Below are the code and all the weights of a small trained network. Each question names an input and a class and asks about switching units off, where a switched-off unit gives its printed mean instead of its output.

import numpy as np


def w(rows, s, z=0):
    codes = np.array(rows[::2]) - 128.0
    scale = np.full(codes.shape[1], s)
    scale[-1] = z or s
    return codes * scale


def f(y):
    return np.maximum(y, 0)


def log_softmax(a):
    a = a - a.max(-1, keepdims=True)
    return a - np.log(np.exp(a).sum(-1, keepdims=True))


def net(x, mask):
    res = np.array(x, float).reshape(1, 5) / 4 @ E
    y = f(res @ A[0][:, :-1].T + A[0][:, -1])
    res = res + np.where(mask, y, B[0][:, -1]) @ B[0][:, :-1]
    return log_softmax(res[-1] @ U[:, :-1].T + U[:, -1])


A, B = {}, {}
E = w([
[129,124,128,123],'x0',
[146,165,154,105],'x1',
[232,183,40,98],'x2',
[123,122,123,133],'x3',
[2,226,65,94],'x4',
],0.0094)
A[0] = w([
[31,109,255,117,71],'n0',
[97,135,128,107,37],'n1',
[19,30,134,89,3],'n2',
[65,165,109,163,46],'n3',
[29,141,102,43,73],'n4',
[169,72,176,161,156],'n5',
],0.012,0.003)
B[0] = w([
[157,116,22,66,255],'n0',
[163,133,163,169,149],'n1',
[119,77,65,130,214],'n2',
[94,185,202,155,191],'n3',
[45,168,216,137,234],'n4',
[48,254,147,207,237],'n5',
],0.0096,0.0094)
U = w([
[137,132,165,175,1],'0',
[189,122,2,42,255],'1',
],0.0087,0.00082)

Each question gives the input, the list of numbers given to net, and the class t.
The units are the neurons (one row each of A and B). Each row of codes is followed by its name. A weight is (code - 128) times the scale printed after its matrix; where a second scale follows, it is the last column's (A, B and U).
mask holds one flag per neuron, in row order. A switched-off neuron (its flag False) gives its mean, the last column of its row in B, instead of its output. The means were averaged over made-up inputs and are rounded, as every weight is.
A unit's drop is (log p(t) with every unit on - log p(t) with that unit switched off) / (log p(t) with every unit on - log p(t) with every unit switched off).
The circuit of an input: a set's keep is (log p(t) with only the set's units on - log p(t) with every unit switched off) / (log p(t) with every unit on - log p(t) with every unit switched off). Starting from all 6 units, units are removed one at a time, each time the one whose removal leaves the highest keep (on an exact tie, the one counted first), for as long as the keep stays at least 0.8.
units of the circuit, in order: the units of the circuit, biggest drop first
most important unit: the unit with the biggest drop
k most important neurons: the k neurons with the biggest drops, biggest first
drop when u is switched off: that unit's drop, to one decimal
input [-1,-5,5,8,6], class 0: most important unit : n0
input [-8,-1,-4,6,2], class 1: 3 most important neurons : n0, n5, n2
input [-4,-2,6,-2,-6], class 0: 2 most important neurons : n0, n5
input [4,-7,-5,-7,4], class 1: 2 most important neurons : n0, n2
input [-8,-3,6,5,-8], class 0: 2 most important neurons : n5, n0
input [7,6,4,-8,5], class 0: 2 most important neurons : n0, n4
input [-7,-2,-2,0,-1], class 1: 2 most important neurons : n4, n3
input [-2,-7,-6,-8,4], class 1: 2 most important neurons : n0, n2
input [3,-1,5,-5,5], class 0: 3 most important neurons : n0, n4, n2
input [-6,-8,-3,6,0], class 1: 2 most important neurons : n4, n2
input [4,4,6,-8,-8], class 0: 3 most important neurons : n0, n5, n2
input [-7,1,-6,-6,5], class 1: drop when n4 is switched off : -0.2
input [0,5,-8,-8,-4], class 1: drop when n0 is switched off : 0.8
input [1,-8,-6,7,0], class 1: units of the circuit, in order : n0
input [3,-3,-8,-4,-6], class 1: drop when n2 is switched off : 0.1
input [4,-8,-7,-2,-5], class 1: drop when n0 is switched off : 0.7
